Below is a small trained network, with its code and all its weights. Each question gives an input and a target symbol and asks what happens when units are switched off, that is, made to give their printed mean instead of their output.

import numpy as np


def w(rows, s, z=0):
    codes = np.array(rows[::2]) - 128.0
    scale = np.full(codes.shape[1], s)
    scale[-1] = z or s
    return codes * scale


def f(y):
    return y / 2 * (1 + np.tanh(0.7978845608 * (y + 0.044715 * y**3)))


def softmax(a):
    e = np.exp(a - a.max(-1, keepdims=True))
    return e / e.sum(-1, keepdims=True)


def log_softmax(a):
    a = a - a.max(-1, keepdims=True)
    return a - np.log(np.exp(a).sum(-1, keepdims=True))


def net(x, mask):
    ids = ['βγδεζηθλμξσφψ'.index(c) for c in x.split()]
    T = len(ids)
    res = E[ids] + P[:T]
    u = 0
    for l in range(2):
        q, k, v = (res @ M[l].T for M in (Q, K, V))
        z = softmax(np.where(np.tri(T) > 0, q @ k.T / 4**0.5, -1e9)) @ v
        res = res + np.where(mask[u], z, O[l][:, -1]) @ O[l][:, :-1]
        u += 1
        y = f(res @ A[l][:, :-1].T + A[l][:, -1])
        res = res + np.where(mask[u : u + 12], y, B[l][:, -1]) @ B[l][:, :-1]
        u += 12
    return log_softmax(res[-1] @ U[:, :-1].T + U[:, -1])


Q, K, V, O, A, B = {}, {}, {}, {}, {}, {}
E = w([
[122,124,121],'β',
[77,183,125],'γ',
[129,76,122],'δ',
[130,120,119],'ε',
[137,120,135],'ζ',
[119,144,142],'η',
[236,188,10],'θ',
[136,113,124],'λ',
[101,165,134],'μ',
[107,155,149],'ξ',
[147,93,158],'σ',
[94,75,93],'φ',
[46,162,83],'ψ',
],0.013)
P = w([
[161,175,180],'0',
[103,65,82],'1',
[104,64,87],'2',
[100,78,77],'3',
[93,76,68],'4',
[86,72,64],'5',
[75,77,44],'6',
[75,66,32],'7',
[63,81,19],'8',
[67,65,2],'9',
],0.0076)
Q[0] = w([
[206,253,212],'L0H1',
[111,130,231],'L0H1',
[80,55,210],'L0H1',
[51,16,19],'L0H1',
],0.0066)
K[0] = w([
[40,2,139],'L0H1',
[78,113,81],'L0H1',
[106,144,81],'L0H1',
[230,211,143],'L0H1',
],0.0091)
V[0] = w([
[105,195,235],'L0H1',
[62,196,253],'L0H1',
[2,191,26],'L0H1',
[128,63,208],'L0H1',
],0.0057)
O[0] = w([
[232,202,136,13],'L0H1',
[219,254,173,1],'L0H1',
[90,201,58,216],'L0H1',
[143,130,223,74],'L0H1',
],0.006,0.0019)
A[0] = w([
[193,88,142,253],'L0N1',
[234,174,62,160],'L0N2',
[105,124,88,147],'L0N3',
[141,92,141,225],'L0N4',
[84,131,39,80],'L0N5',
[219,163,55,158],'L0N6',
[170,150,206,119],'L0N7',
[105,61,153,198],'L0N8',
[176,141,214,129],'L0N9',
[127,254,126,113],'L0N10',
[165,123,219,142],'L0N11',
[72,113,144,150],'L0N12',
],0.0075)
B[0] = w([
[81,241,153,215],'L0N1',
[225,192,145,129],'L0N2',
[103,119,193,204],'L0N3',
[47,223,144,228],'L0N4',
[159,72,225,210],'L0N5',
[222,200,161,136],'L0N6',
[220,69,206,112],'L0N7',
[64,172,104,254],'L0N8',
[179,104,197,113],'L0N9',
[149,185,2,117],'L0N10',
[153,94,220,114],'L0N11',
[55,95,92,191],'L0N12',
],0.0061)
Q[1] = w([
[198,1,161],'L1H1',
[60,216,102],'L1H1',
[141,102,218],'L1H1',
[217,15,163],'L1H1',
],0.0072)
K[1] = w([
[5,50,111],'L1H1',
[218,194,145],'L1H1',
[112,90,153],'L1H1',
[47,52,131],'L1H1',
],0.011)
V[1] = w([
[44,158,1],'L1H1',
[238,191,96],'L1H1',
[214,109,245],'L1H1',
[56,130,246],'L1H1',
],0.007)
O[1] = w([
[70,223,129,174],'L1H1',
[206,146,31,253],'L1H1',
[202,36,129,104],'L1H1',
[141,99,255,155],'L1H1',
],0.0084,0.0041)
A[1] = w([
[147,68,245,153],'L1N1',
[132,53,238,147],'L1N2',
[77,85,118,86],'L1N3',
[2,210,107,103],'L1N4',
[219,230,122,1],'L1N5',
[175,106,49,53],'L1N6',
[159,209,178,168],'L1N7',
[73,174,207,60],'L1N8',
[174,13,82,116],'L1N9',
[170,13,79,110],'L1N10',
[137,66,239,160],'L1N11',
[196,74,150,205],'L1N12',
],0.0066,0.0067)
B[1] = w([
[55,76,86,144],'L1N1',
[73,63,33,147],'L1N2',
[135,114,182,148],'L1N3',
[197,185,186,251],'L1N4',
[62,4,147,136],'L1N5',
[91,60,142,157],'L1N6',
[45,81,126,139],'L1N7',
[134,28,184,171],'L1N8',
[151,148,229,175],'L1N9',
[137,148,253,175],'L1N10',
[71,75,60,147],'L1N11',
[202,210,121,156],'L1N12',
],0.0058,0.018)
U = w([
[133,133,145,139],'β',
[109,104,34,219],'γ',
[1,54,75,84],'δ',
[127,126,141,102],'ε',
[143,116,157,150],'ζ',
[175,144,170,121],'η',
[108,119,113,38],'θ',
[125,118,147,105],'λ',
[165,141,124,164],'μ',
[186,157,173,102],'ξ',
[111,55,163,1],'σ',
[50,151,215,215],'φ',
[129,217,109,125],'ψ',
],0.0066,0.0034)

Each question gives the input, a string of symbols that net reads in full, and the target symbol t.
The units are the heads (4 rows each of Q, K, V and O) and the neurons (one row each of A and B). Each row of codes is followed by its name. A weight is (code - 128) times the scale printed after its matrix; where a second scale follows, it is the last column's (O, A, B and U).
mask holds one flag per unit, layer by layer, with each layer's heads first. A switched-off unit (its flag False) gives its mean, the last column of its rows in O or B, instead of its output. The means were averaged over made-up inputs and are rounded, as every weight is.
A unit's drop is (log p(t) with every unit on - log p(t) with that unit switched off) / (log p(t) with every unit on - log p(t) with every unit switched off).
The circuit of an input: a set's keep is (log p(t) with only the set's units on - log p(t) with every unit switched off) / (log p(t) with every unit on - log p(t) with every unit switched off). Starting from the 12 units with the biggest drops (on a tie, the unit counted first), units are removed one at a time, each time the one whose removal leaves the highest keep (on an exact tie, the one counted first), for as long as the keep stays at least 0.8.
circuit, biggest first: the units of the circuit, biggest drop first
most important unit: the unit with the biggest drop
k most important neurons: the k neurons with the biggest drops, biggest first
k most important neurons of layer l: the k neurons of layer l with the biggest drops, biggest first
drop when u is switched off: that unit's drop, to one decimal
input δ φ ψ φ φ φ φ η φ, target δ: most important unit	L0H1
input β φ β θ ψ, target γ: circuit, biggest first	[L1H1, L0N2]
input σ φ φ φ ψ ψ φ μ, target σ: circuit, biggest first	[L1H1, L0H1, L0N11, L0N7]
input φ φ ψ φ φ θ ψ ψ δ φ, target δ: 3 most important neurons	[L0N8, L0N12, L0N6]
input φ λ φ ξ φ φ θ ψ μ, target γ: circuit, biggest first	[L1H1, L0N6, L0N2]
input ψ β θ δ φ φ ξ η ψ δ, target δ: 3 most important neurons of layer 0	[L0N8, L0N6, L0N2]
input ψ σ φ δ φ φ ζ φ μ β, target ψ: circuit, biggest first	[L0H1, L1H1, L0N10, L1N4]
input φ ψ φ σ η ξ η σ θ, target γ: 4 most important neurons	[L0N6, L0N2, L1N4, L1N5]
input σ σ ξ, target σ: circuit, biggest first	[L1H1, L0H1, L0N11, L1N1]
input ψ η γ ψ φ σ, target ψ: 2 most important neurons of layer 0	[L0N10, L0N5]
input φ θ γ φ φ φ ψ δ φ θ, target φ: 3 most important neurons	[L0N5, L0N8, L0N4]
input φ λ φ φ, target φ: 2 most important neurons	[L0N5, L1N4]
input δ φ φ φ ψ δ φ ψ, target δ: 2 most important neurons of layer 1	[L1N4, L1N2]
input δ δ φ ε, target δ: most important neuron of layer 0	[L0N11]
input ψ ψ δ θ ζ ψ, target δ: 2 most important neurons of layer 1	[L1N12, L1N6]
input ψ φ γ φ θ σ, target γ: 2 most important neurons	[L0N6, L0N2]
input ψ ψ φ ψ ψ, target ψ: drop when L0H1 is switched off	1.3
input ξ ψ ε, target ξ: drop when L1H1 is switched off	0.9
input δ δ ψ σ φ θ γ, target γ: drop when L0N2 is switched off	0.2
input γ φ φ η, target γ: 2 most important neurons of layer 0	[L0N10, L0N5]
